Look-ups in named tables: a row name and a column name give one cell, copied from the table.

Table vur
columns: dos, mur, fiz, tefer, mis, ref, leve, vonuvi
veleko: [-9.28, 4.00, -2.61, -3.77, -6.82, -5.64, -2.10, 0.21]
selobim: [-8.88, 2.49, -3.01, -3.05, -5.19, -3.98, -1.55, -0.57]
fisik: [-8.69, 4.75, -2.51, -4.33, -7.35, -6.39, -2.24, 0.38]
rep: [4.41, -7.14, -0.54, -3.09, 2.43, -0.82, -2.67, -4.84]
bukal: [-8.04, 6.00, -3.10, -4.13, -8.50, -6.70, -2.32, 1.07]
bobi: [-8.18, 5.92, -2.42, -3.87, -8.32, -6.20, -1.98, 0.45]
renudu: [5.85, -9.14, -1.34, -2.15, 2.22, -0.01, -2.42, -5.13]
lezopad: [-8.11, 1.67, -3.65, -2.10, -5.30, -4.12, -1.96, -0.69]
meka: [-8.74, 2.55, -3.14, -3.40, -5.63, -4.42, -1.87, -0.69]
biles: [-6.71, 0.17, -4.38, -1.23, -3.54, -3.15, -2.15, -1.39]
difima: [-8.38, 1.46, -3.94, -2.11, -5.40, -3.37, -2.10, 0.00]
nulizu: [5.29, -9.84, -1.35, -1.14, 2.86, 1.25, -2.32, -5.54]
kez: [-8.61, 2.91, -3.44, -3.08, -6.25, -4.48, -1.45, 0.23]
gumufo: [5.14, -8.68, -1.64, -1.86, 2.53, 0.71, -2.42, -4.95]

difima, mur -> 1.46
selobim, mis -> -5.19
rep, tefer -> -3.09
fisik, tefer -> -4.33
biles, mur -> 0.17
rep, mur -> -7.14
bukal, vonuvi -> 1.07
Row with the largest mis: nulizu

kolunek =
columns: bez, tene, nupe, lanezep, mebusiv, gimik, tur
zisam: [3766, 2032, 3911, 2576, 4247, 3583, 2211]
tata: [3639, 3702, 2870, 1664, 3455, 3887, 3234]
lazu: [2958, 4385, 3807, 4938, 4187, 3706, 3690]
fafel: [6162, 6317, 1707, 3907, 6670, 5931, 4899]
rop: [2595, 5083, 3378, 4578, 3893, 3497, 4222]
buzurim: [3043, 4616, 3051, 2203, 4072, 3075, 2456]
ritokom: [2357, -4086, 3581, 3410, 2671, 5721, -5170]
peteve: [1869, 1864, 4636, 3877, 3423, 881, 4714]
sef: [4344, 2887, 4977, 270, 666, 4323, -3231]
tori: [4802, 2769, 2371, 996, 2945, 3720, 3740]
geli: [5758, 960, 4093, 3488, 2876, 1621, -497]
kob: [1869, 5511, 3456, 3388, 5671, 3665, 4111]

sef, gimik => 4323
geli, lanezep => 3488
rop, nupe => 3378
lazu, tene => 4385
rop, lanezep => 4578
peteve, tur => 4714
buzurim, mebusiv => 4072
zisam, tene => 2032
kob, tene => 5511
fafel, gimik => 5931
sef, nupe => 4977
zisam, tur => 2211
lazu, bez => 2958
geli, bez => 5758

fasupen
|  | niz | giz | sazegas | puniz |
|---|---|---|---|---|
| tezo | 75.9 | 96.8 | 29.1 | 52.0 |
| ruku | 80.9 | 80.3 | 16.1 | 59.8 |
| lod | 77.6 | 92.5 | 25.9 | 53.1 |
| rav | 80.3 | 66.0 | 10.1 | 64.5 |
| gov | 80.3 | 58.9 | 9.8 | 67.4 |
| mudil | 78.0 | 86.9 | 19.9 | 57.6 |
| vatug | 80.0 | 72.9 | 12.4 | 61.4 |

lod, niz -> 77.6
mudil, giz -> 86.9
gov, niz -> 80.3
ruku, puniz -> 59.8
lod, sazegas -> 25.9
lod, giz -> 92.5
rav, sazegas -> 10.1
tezo, niz -> 75.9
ruku, niz -> 80.9
mudil, sazegas -> 19.9
tezo, sazegas -> 29.1
gov, sazegas -> 9.8
vatug, niz -> 80.0
Which row has the largest sazegas? tezo

Table voduv
|  | tedep | gar | fusif | ter | dorevuk | fabam | pud | naf | mirinab |
|---|---|---|---|---|---|---|---|---|---|
| regone | 165 | 180 | 137 | 158 | 12 | 171 | 169 | 148 | 180 |
| vom | 145 | 211 | 119 | 100 | 161 | 35 | 184 | 175 | 169 |
| konamo | 136 | 158 | 133 | 185 | 7 | 92 | 148 | 156 | 163 |
| ziv | 187 | 125 | 139 | 178 | 21 | 205 | 152 | 141 | 125 |
| gebu | 131 | 75 | 133 | 134 | 240 | 94 | 99 | 132 | 67 |
| budu | 194 | 210 | 153 | 70 | 191 | 191 | 141 | 138 | 198 |
| midaz | 101 | 64 | 139 | 210 | 47 | 155 | 107 | 120 | 100 |
| sivedu | 194 | 191 | 127 | 137 | 100 | 24 | 152 | 184 | 150 |
| beg | 203 | 83 | 144 | 137 | 216 | 116 | 79 | 140 | 63 |
| gesas | 58 | 69 | 140 | 205 | 80 | 101 | 92 | 118 | 116 |

ter of konamo = 185
fabam of gesas = 101
dorevuk of regone = 12
naf of gebu = 132
pud of beg = 79
dorevuk of konamo = 7
mirinab of midaz = 100

